Below are the code and all the weights of a small trained network. Each question names an input and a class and asks about switching units off, where a switched-off unit gives its printed mean instead of its output.

import numpy as np


def w(rows, s, z=0):
    codes = np.array(rows[::2]) - 128.0
    scale = np.full(codes.shape[1], s)
    scale[-1] = z or s
    return codes * scale


def f(y):
    return np.maximum(y, 0)


def log_softmax(a):
    a = a - a.max(-1, keepdims=True)
    return a - np.log(np.exp(a).sum(-1, keepdims=True))


def net(x, mask):
    res = np.array(x, float).reshape(1, 8) / 4 @ E
    y = f(res @ A[0][:, :-1].T + A[0][:, -1])
    res = res + np.where(mask, y, B[0][:, -1]) @ B[0][:, :-1]
    return log_softmax(res[-1] @ U[:, :-1].T + U[:, -1])


A, B = {}, {}
E = w([
[100,20,93,38,177,51,1,118],'x0',
[103,117,148,89,73,148,141,122],'x1',
[129,185,29,64,185,202,181,149],'x2',
[140,146,11,123,106,210,156,150],'x3',
[129,148,161,128,162,159,30,118],'x4',
[95,210,128,195,130,111,127,89],'x5',
[214,178,127,57,103,51,134,144],'x6',
[89,148,133,67,164,150,123,31],'x7',
],0.0083)
A[0] = w([
[71,200,166,115,56,135,187,151,252],'n1',
[184,102,131,133,66,55,78,137,248],'n2',
[132,221,97,175,74,141,104,120,145],'n3',
[157,168,127,75,69,122,190,131,90],'n4',
[186,94,29,119,116,234,127,151,135],'n5',
[124,191,144,35,87,93,228,169,83],'n6',
[28,79,148,185,207,130,77,91,109],'n7',
[223,99,141,145,110,2,79,115,253],'n8',
],0.0079,0.0023)
B[0] = w([
[141,147,147,155,55,175,149,45,213],'n1',
[116,53,114,82,210,165,19,254,218],'n2',
[48,200,67,119,202,172,78,35,202],'n3',
[175,204,152,92,143,107,202,89,183],'n4',
[142,78,64,92,200,177,31,141,230],'n5',
[149,196,171,38,154,80,245,62,204],'n6',
[77,178,187,85,104,75,194,100,226],'n7',
[84,102,75,122,221,196,48,183,254],'n8',
],0.0077,0.0088)
U = w([
[254,143,152,77,174,155,178,148,2],'0',
[127,173,13,159,143,177,137,120,66],'1',
[125,109,202,211,93,128,233,130,10],'2',
[100,40,56,84,194,96,73,230,162],'3',
[132,181,186,1,113,61,250,91,252],'4',
],0.0071,0.003)

Each question gives the input, the list of numbers given to net, and the class t.
The units are the neurons (one row each of A and B). Each row of codes is followed by its name. A weight is (code - 128) times the scale printed after its matrix; where a second scale follows, it is the last column's (A, B and U).
mask holds one flag per neuron, in row order. A switched-off neuron (its flag False) gives its mean, the last column of its row in B, instead of its output. The means were averaged over made-up inputs and are rounded, as every weight is.
A unit's drop is (log p(t) with every unit on - log p(t) with that unit switched off) / (log p(t) with every unit on - log p(t) with every unit switched off).
The circuit of an input: a set's keep is (log p(t) with only the set's units on - log p(t) with every unit switched off) / (log p(t) with every unit on - log p(t) with every unit switched off). Starting from all 8 units, units are removed one at a time, each time the one whose removal leaves the highest keep (on an exact tie, the one counted first), for as long as the keep stays at least 0.8.
units of the circuit, in order: the units of the circuit, biggest drop first
unit that matters most: the unit with the biggest drop
top k neurons: the k neurons with the biggest drops, biggest first
drop when u is switched off: that unit's drop, to one decimal
input [0,-2,-8,-2,-5,4,-2,3], class 3: top 3 neurons	n8, n2, n6
input [2,-5,-2,-2,-1,1,-5,0], class 4: top 4 neurons	n7, n5, n2, n8
input [1,0,6,4,-3,-1,8,-1], class 4: units of the circuit, in order	n6
input [2,-3,-7,-7,0,1,-7,4], class 4: top 2 neurons	n7, n5
input [-2,-2,8,-1,-4,-6,1,-3], class 4: top 4 neurons	n6, n8, n2, n4
input [-1,8,6,0,2,4,3,-6], class 4: top 2 neurons	n6, n8
input [-4,-3,-4,-8,-6,4,6,1], class 0: top 2 neurons	n8, n2
input [-2,-7,4,-4,8,7,7,1], class 1: units of the circuit, in order	n3, n6
input [7,-6,4,-6,-1,5,-1,8], class 4: top 3 neurons	n7, n2, n5
input [-2,-8,-1,-8,0,4,0,0], class 3: top 2 neurons	n8, n6
input [-3,7,-7,-6,7,1,-8,-1], class 4: top 2 neurons	n7, n8
input [-3,8,-4,-7,1,-7,3,-8], class 3: top 2 neurons	n2, n8
input [1,-1,-7,-7,3,1,-7,2], class 4: top 2 neurons	n7, n5
input [1,6,8,5,1,0,8,-6], class 4: unit that matters most	n6
input [1,7,-8,-4,-1,0,5,-2], class 3: drop when n6 is switched off	0.0
input [-7,-3,6,1,-4,4,0,8], class 4: drop when n8 is switched off	0.1
input [4,6,6,-7,7,-7,-1,6], class 4: drop when n8 is switched off	0.2
input [6,-2,3,-8,8,-2,-7,4], class 4: drop when n7 is switched off	0.7
